Here is a tiny trained network, its code and every weight. The questions are about switching its units off for an input and a class, where a switched-off unit gives its printed mean instead of its output.

import numpy as np


def w(rows, s, z=0):
    codes = np.array(rows[::2]) - 128.0
    scale = np.full(codes.shape[1], s)
    scale[-1] = z or s
    return codes * scale


def f(y):
    return y / 2 * (1 + np.tanh(0.7978845608 * (y + 0.044715 * y**3)))


def log_softmax(a):
    a = a - a.max(-1, keepdims=True)
    return a - np.log(np.exp(a).sum(-1, keepdims=True))


def net(x, mask):
    res = np.array(x, float).reshape(1, 4) / 4 @ E
    y = f(res @ A[0][:, :-1].T + A[0][:, -1])
    res = res + np.where(mask, y, B[0][:, -1]) @ B[0][:, :-1]
    return log_softmax(res[-1] @ U[:, :-1].T + U[:, -1])


A, B = {}, {}
E = w([
[134,235,116],'x0',
[173,96,74],'x1',
[220,117,102],'x2',
[45,163,2],'x3',
],0.0089)
A[0] = w([
[125,126,55,47],'neuron 1',
[122,162,123,82],'neuron 2',
[143,127,131,152],'neuron 3',
[125,132,11,40],'neuron 4',
[109,127,145,72],'neuron 5',
[138,116,61,128],'neuron 6',
[110,235,108,39],'neuron 7',
[69,89,176,40],'neuron 8',
[153,115,131,151],'neuron 9',
[75,136,156,78],'neuron 10',
[126,215,104,75],'neuron 11',
[71,116,171,59],'neuron 12',
[84,127,173,5],'neuron 13',
[102,130,150,52],'neuron 14',
[55,135,171,36],'neuron 15',
[117,126,136,102],'neuron 16',
[173,139,136,93],'neuron 17',
[126,128,96,82],'neuron 18',
[156,108,130,150],'neuron 19',
[129,163,116,72],'neuron 20',
[139,130,94,50],'neuron 21',
[128,151,114,50],'neuron 22',
[88,124,158,68],'neuron 23',
[250,155,136,56],'neuron 24',
[167,141,145,51],'neuron 25',
[139,83,122,19],'neuron 26',
[122,126,66,1],'neuron 27',
[214,157,151,4],'neuron 28',
],0.017,0.0046)
B[0] = w([
[55,104,61,195],'neuron 1',
[169,165,128,145],'neuron 2',
[119,114,139,139],'neuron 3',
[26,78,11,255],'neuron 4',
[135,117,114,126],'neuron 5',
[45,85,78,197],'neuron 6',
[208,253,164,228],'neuron 7',
[173,90,168,165],'neuron 8',
[133,119,172,151],'neuron 9',
[208,103,109,161],'neuron 10',
[193,238,146,209],'neuron 11',
[171,77,125,161],'neuron 12',
[128,74,100,146],'neuron 13',
[145,110,108,130],'neuron 14',
[214,63,92,175],'neuron 15',
[135,126,123,125],'neuron 16',
[90,130,162,151],'neuron 17',
[100,131,105,146],'neuron 18',
[141,127,188,157],'neuron 19',
[147,178,124,144],'neuron 20',
[99,124,111,138],'neuron 21',
[132,176,104,132],'neuron 22',
[155,97,117,145],'neuron 23',
[72,133,241,214],'neuron 24',
[68,130,135,144],'neuron 25',
[192,203,183,139],'neuron 26',
[61,120,76,172],'neuron 27',
[18,117,176,179],'neuron 28',
],0.037,0.0096)
U = w([
[198,108,129,133],'0',
[117,190,38,109],'1',
[118,150,194,43],'2',
[188,254,93,96],'3',
[149,144,171,254],'4',
],0.0073,0.0069)

Each question gives the input, the list of numbers given to net, and the class t.
The units are the neurons (one row each of A and B). Each row of codes is followed by its name. A weight is (code - 128) times the scale printed after its matrix; where a second scale follows, it is the last column's (A, B and U).
mask holds one flag per neuron, in row order. A switched-off neuron (its flag False) gives its mean, the last column of its row in B, instead of its output. The means were averaged over made-up inputs and are rounded, as every weight is.
A unit's drop is (log p(t) with every unit on - log p(t) with that unit switched off) / (log p(t) with every unit on - log p(t) with every unit switched off).
The circuit of an input: a set's keep is (log p(t) with only the set's units on - log p(t) with every unit switched off) / (log p(t) with every unit on - log p(t) with every unit switched off). Starting from the 12 units with the biggest drops (on a tie, the unit counted first), units are removed one at a time, each time the one whose removal leaves the highest keep (on an exact tie, the one counted first), for as long as the keep stays at least 0.8.
circuit, biggest first: the units of the circuit, biggest drop first
k most important neurons: the k neurons with the biggest drops, biggest first
drop of u: that unit's drop, to one decimal
input [-6,-5,8,2], class 2: circuit, biggest first => (neuron 4; neuron 15)
input [3,-7,5,-1], class 2: circuit, biggest first => (neuron 24; neuron 28; neuron 15)
input [-4,7,-2,-2], class 4: 2 most important neurons => (neuron 7; neuron 4)
input [2,-2,-1,4], class 3: circuit, biggest first => (neuron 7)
input [6,1,-3,6], class 3: 2 most important neurons => (neuron 7; neuron 11)
input [-3,-2,3,1], class 2: 4 most important neurons => (neuron 4; neuron 7; neuron 15; neuron 11)
input [-7,6,-4,0], class 4: 2 most important neurons => (neuron 4; neuron 15)
input [5,-6,-5,-3], class 0: 3 most important neurons => (neuron 15; neuron 12; neuron 13)
input [0,-3,-1,2], class 3: 2 most important neurons => (neuron 4; neuron 24)
input [-4,8,-6,-4], class 4: drop of neuron 10 => 0.2
input [-1,-8,-7,-2], class 0: drop of neuron 12 => 0.0
input [2,6,-1,-1], class 4: drop of neuron 1 => 0.1
